Each row has a name. Each question is about the rows just above it.

(68): [-110   76 -120   -4   89 -110 -110  -63   71]
(108): [-22 -77  37  -1 -22 -22 -22 -10 -76]
(105): [-104   -3 -113   -3   82 -104 -105  -60   65]
(10): [-37  -2 -13  -2 -23 -23 -23 -23 -23]
(126): [ 35  35 -98  -3 -98 -98  40  -7 -98]
How many times does (126) hold [-98]?  4
(126) in full:  [ 35  35 -98  -3 -98 -98  40  -7 -98]
Count of [-24] in (10):  0
Times [-2] occurs in (10):  2
Times [-22] occurs in (108):  4

(24): [ 9  6  8  3  9  7  7  9  4  7  1  3  8  3  5  5  2  6  3  3  6  4  5  1
  3  5 10  6]
(7): [ 8  5  1 11 25 96 28  8  6  0  3  9 27  8 -2 11 -2  5 15  0  1 34  3 10
  6  6  3 25]
(55): [ 3 15  7  2  4  9  4  0  3  2 30  6  7  5  9  4  7  4  5  3  6  8 18  3
  3  0  2  5]
Count of [3] in (55):  5
(7) in full:  [ 8  5  1 11 25 96 28  8  6  0  3  9 27  8 -2 11 -2  5 15  0  1 34  3 10
  6  6  3 25]
(24) in full:  [ 9  6  8  3  9  7  7  9  4  7  1  3  8  3  5  5  2  6  3  3  6  4  5  1
  3  5 10  6]

(76): [-10 -21  12 -18  25  50  54 -14 -15  18  -5  10  56 -21 -20]
(22): [ 14  22 -18  15 -19 -56 -43  17  15 -11   9  -3 -64  22  22]
(4): [ 23   4  11  18 -52 -21 -72  -6  27 -51 -14 -35 -28  10  12]
(17): [  26   -7   14   16  -84   10 -113  -17   24  -71  -31  -51    1   -1
   16]
(135): [ 12  19   6  21 -21 -12 -61   9  -1 -13  -3 -13  -6  -1  20]
(104): [-25  -7   2 -15  45  34  68   1 -21  37   8  23  42 -11 -19]
(76) in full:  [-10 -21  12 -18  25  50  54 -14 -15  18  -5  10  56 -21 -20]
Times [22] occurs in (22):  3
How many times does (76) hold [12]?  1

(3): [ 1 -4 -3  1 -3 -3 -3  1  1  1  1]
(95): [-3  2  0 -3  3  2  1 -3 -2 -2 -3]
(5): [ 0  2  0  2  0  2  1  0 -1 -2 -2]
(143): [ 3  0  0  4 -1  0  0  3  2  2  2]
(75): [-86  87   1 -83  88 -83  29 -83 -83 -71 -75]
(86): [ 5 -3 -1 -1 -4 -3 -1  5  4  5 -1]
(86) in full:  [ 5 -3 -1 -1 -4 -3 -1  5  4  5 -1]
How many times does (86) hold [-1]?  4
Count of [-3] in (3):  4
Count of [-83] in (75):  4
Count of [0] in (5):  4
(75) in full:  [-86  87   1 -83  88 -83  29 -83 -83 -71 -75]

(85): [ -2  -5   3   1  -4  -8   0   0  11  10   6   3  -2 -12   6  -5   3   4
   3   6   5   6   2   2   2   3   5   1  -5 107   7  -9  -7   0   8  -3
   7   4  -3  -1  -2   6  -7   2   1   4  -9  -6   6   5   2   4]
(119): [ -4  -6   6   1  -5  -9   4   4  11  11   6   3  -4 -12   6  -6  -1   4
   5   6   6   2   5   5   5   4   7   0  -5 109   7  -9  -7   0   8  -3
   8   3   2   0  -2   3  -8   3   3   4 -10  -6  -8   0   6   3]
(115): [ 0 -5  4  4 -1 -2 -5  3  5  1  1  2  2 -2  1 -5 -1  6  5  0  2  0  5  0
  5 -1  1  0  2 13  1 -2 -7  1  4  1  2 10 -8 -4  4  2 -8  2  3  8  0 -3
 -2  2  6  5]
Count of [6] in (85):  6
(115) in full:  [ 0 -5  4  4 -1 -2 -5  3  5  1  1  2  2 -2  1 -5 -1  6  5  0  2  0  5  0
  5 -1  1  0  2 13  1 -2 -7  1  4  1  2 10 -8 -4  4  2 -8  2  3  8  0 -3
 -2  2  6  5]
Count of [5] in (85):  3

(131): [ 27 -13 -10   3  -3  36  29  17  -9  -7  -4 -14  35   3  47 -14  19 -11
  -3 -11   0   0   0  -1  -1  -1   0  -1   0  -1]
(30): [ 27 -13 -10   3  -3  36  29  17  -9  -7  -4 -14  35   3  47 -14  19 -11
  -3 -11  -9 -11  23  -2  19   3 -14   4   8  27]
(113): [-12  -6  -8 -14 -14 -10 -11 -13  81 -13 -14  16  -9 -14  -8  21 -13  54
 -13  -7  -9  55 -13 -14 -12 -14  32 -14  42 -12]
(148): [-12  -6  -8 -14 -14 -10 -11 -13  81 -13 -14  16 -11 -14  -8  21  32  54
 -13  -7  -9  55 -13 -14 -12 -14  32  12 -14 -12]
(36): [-1 -1 -1 -1 -1 -1 -1 -1 -2 -1 -1 -2  0 -1 -1 -2 -1 -2 -1 -1 -1 -2 -1 -1
 -1 -1 -1 -1 -1 -1]
(139): [-12  -3  -6 -14 -14 -10 -12 -14 -13 -12 -14  23 -13 -14  -8  29 -13  67
 -13  -4  -7  67 -13 -13 -13 -14  41 -14  41 -12]
(153): [ 55  -9  -5  17   9  69  58  40  -9   2 -13 -14  65  19  84 -14  44 -11
   7  -7  -3 -11  48   9  44  17 -14  20  26  54]
(44): [ 31 -12 -10   4  -2  40  33  21  -9  -6  -3 -14  40   5  53 -14  23 -11
  -2 -11  -8 -11  27  -1  21   4 -14   7  10  30]
Count of [-14] in (113):  7
How many times does (139) hold [41]?  2
(139) in full:  [-12  -3  -6 -14 -14 -10 -12 -14 -13 -12 -14  23 -13 -14  -8  29 -13  67
 -13  -4  -7  67 -13 -13 -13 -14  41 -14  41 -12]
(148) in full:  [-12  -6  -8 -14 -14 -10 -11 -13  81 -13 -14  16 -11 -14  -8  21  32  54
 -13  -7  -9  55 -13 -14 -12 -14  32  12 -14 -12]

